Below are the code and all the weights of a small trained network. Each question names an input and a target symbol and asks about switching units off, where a switched-off unit gives its printed mean instead of its output.

import numpy as np


def w(rows, s, z=0):
    codes = np.array(rows[::2]) - 128.0
    scale = np.full(codes.shape[1], s)
    scale[-1] = z or s
    return codes * scale


def f(y):
    return np.maximum(y, 0)


def softmax(a):
    e = np.exp(a - a.max(-1, keepdims=True))
    return e / e.sum(-1, keepdims=True)


def log_softmax(a):
    a = a - a.max(-1, keepdims=True)
    return a - np.log(np.exp(a).sum(-1, keepdims=True))


def net(x, mask):
    ids = ['γεζλμξστ'.index(c) for c in x.split()]
    T = len(ids)
    res = E[ids] + P[:T]
    r = res
    for j in range(3):
        rows = slice(3 * j, 3 * j + 3)
        q, k, v = (r @ M[0][rows].T for M in (Q, K, V))
        z = softmax(np.where(np.tri(T) > 0, q @ k.T / 3**0.5, -1e9)) @ v
        o = O[0][rows]
        res = res + np.where(mask[j], z, o[:, -1]) @ o[:, :-1]
    y = f(res @ A[0][:, :-1].T + A[0][:, -1])
    res = res + np.where(mask[3:19], y, B[0][:, -1]) @ B[0][:, :-1]
    return log_softmax(res[-1] @ U[:, :-1].T + U[:, -1])


Q, K, V, O, A, B = {}, {}, {}, {}, {}, {}
E = w([
[100,112,133],'γ',
[163,160,186],'ε',
[94,117,147],'ζ',
[126,123,130],'λ',
[125,108,160],'μ',
[46,89,252],'ξ',
[48,133,75],'σ',
[146,148,223],'τ',
],0.021)
P = w([
[187,17,93],'0',
[200,2,121],'1',
[178,20,134],'2',
[166,50,132],'3',
[157,75,132],'4',
[136,99,125],'5',
[107,117,123],'6',
[96,150,116],'7',
[75,173,111],'8',
[72,190,113],'9',
[39,203,105],'10',
[30,238,103],'11',
],0.0085)
Q[0] = w([
[162,121,180],'H1',
[83,120,125],'H1',
[218,168,104],'H1',
[144,131,94],'H2',
[247,182,5],'H2',
[78,85,153],'H2',
[159,179,162],'H3',
[189,160,118],'H3',
[79,106,188],'H3',
],0.013)
K[0] = w([
[107,153,122],'H1',
[116,159,115],'H1',
[143,6,103],'H1',
[170,86,147],'H2',
[158,46,81],'H2',
[109,142,160],'H2',
[84,101,188],'H3',
[182,127,131],'H3',
[157,52,128],'H3',
],0.017)
V[0] = w([
[204,203,166],'H1',
[109,175,172],'H1',
[101,141,172],'H1',
[87,149,92],'H2',
[178,151,90],'H2',
[61,142,150],'H2',
[254,99,137],'H3',
[129,165,148],'H3',
[125,177,106],'H3',
],0.016)
O[0] = w([
[188,254,130,95],'H1',
[227,117,168,154],'H1',
[174,132,85,183],'H1',
[34,24,145,60],'H2',
[23,222,126,2],'H2',
[120,89,60,202],'H2',
[92,201,46,111],'H3',
[158,25,139,98],'H3',
[134,96,136,35],'H3',
],0.0077,0.011)
A[0] = w([
[104,156,110,228],'N1',
[73,186,130,254],'N2',
[207,128,171,97],'N3',
[182,195,192,111],'N4',
[164,70,144,128],'N5',
[193,157,114,115],'N6',
[117,100,249,118],'N7',
[174,121,71,177],'N8',
[165,93,138,130],'N9',
[112,154,209,103],'N10',
[76,145,166,154],'N11',
[82,138,217,154],'N12',
[100,111,93,156],'N13',
[66,191,64,183],'N14',
[110,136,234,171],'N15',
[92,107,126,146],'N16',
],0.011,0.0097)
B[0] = w([
[150,93,226,180],'N1',
[107,199,246,183],'N2',
[124,181,124,249],'N3',
[82,70,75,221],'N4',
[99,192,123,255],'N5',
[127,139,117,210],'N6',
[99,190,49,201],'N7',
[105,118,153,240],'N8',
[113,162,6,225],'N9',
[141,8,78,145],'N10',
[130,254,144,138],'N11',
[189,119,143,149],'N12',
[168,41,166,160],'N13',
[76,179,156,156],'N14',
[172,106,136,187],'N15',
[63,68,175,156],'N16',
],0.0059,0.0096)
U = w([
[154,96,155,253],'γ',
[227,146,154,95],'ε',
[124,92,125,107],'ζ',
[88,153,106,75],'λ',
[112,120,142,135],'μ',
[156,112,9,113],'ξ',
[106,100,128,58],'σ',
[170,141,154,197],'τ',
],0.012,0.0054)

Each question gives the input, a string of symbols that net reads in full, and the target symbol t.
The units are the heads (3 rows each of Q, K, V and O) and the neurons (one row each of A and B). Each row of codes is followed by its name. A weight is (code - 128) times the scale printed after its matrix; where a second scale follows, it is the last column's (O, A, B and U).
mask holds one flag per unit, heads first, then neurons. A switched-off unit (its flag False) gives its mean, the last column of its rows in O or B, instead of its output. The means were averaged over made-up inputs and are rounded, as every weight is.
A unit's drop is (log p(t) with every unit on - log p(t) with that unit switched off) / (log p(t) with every unit on - log p(t) with every unit switched off).
The circuit of an input: a set's keep is (log p(t) with only the set's units on - log p(t) with every unit switched off) / (log p(t) with every unit on - log p(t) with every unit switched off). Starting from the 12 units with the biggest drops (on a tie, the unit counted first), units are removed one at a time, each time the one whose removal leaves the highest keep (on an exact tie, the one counted first), for as long as the keep stays at least 0.8.
circuit, biggest first: the units of the circuit, biggest drop first
k most important neurons: the k neurons with the biggest drops, biggest first
which heads matter: for each layer, one digit per head in row order, 1 if its drop is at least 0.15 and else 0, layers parted by /
drop when u is switched off: that unit's drop, to one decimal
input γ γ ξ ζ, target ξ: circuit, biggest first	[H2; N9]
input γ ξ ξ γ ξ μ, target ξ: circuit, biggest first	[N9; H2]
input ε γ ξ ξ γ γ γ τ, target ξ: 2 most important neurons	[N7; N4]
input λ ξ ξ μ ξ γ τ ε, target ξ: which heads matter	001
input λ ε ξ τ γ γ γ μ τ τ λ, target ε: which heads matter	100
input μ τ τ γ γ λ γ σ, target γ: which heads matter	001
input σ γ μ ε γ τ ζ, target ε: which heads matter	100
input γ ξ ε, target ξ: which heads matter	000
input ε ε τ ζ, target τ: which heads matter	111
input γ γ ζ γ ξ ε γ γ γ γ σ, target γ: which heads matter	000
input μ ε σ ε γ, target τ: circuit, biggest first	[H2; H1; N2]
input γ τ γ γ γ γ σ ε γ γ ξ τ, target ξ: which heads matter	001
input τ ε γ ε γ γ ε τ γ γ, target τ: circuit, biggest first	[H1; H2; N2]
input μ μ γ ξ ξ γ τ τ ζ γ ξ, target ξ: circuit, biggest first	[H2; N9; N7]
input γ ζ μ γ γ σ τ γ τ τ μ μ, target ε: which heads matter	100
input τ μ γ τ λ ξ γ γ γ γ γ γ, target γ: most important neuron	[N7]
input σ γ σ, target σ: most important neuron	[N16]
input μ γ μ λ ξ τ τ γ τ ζ, target ε: drop when N4 is switched off	-0.1
input τ τ λ, target τ: drop when H3 is switched off	0.3
input ζ γ ε λ γ γ ζ γ σ λ ζ γ, target γ: drop when H2 is switched off	0.0
input μ ξ μ, target ξ: most important neuron	[N9]
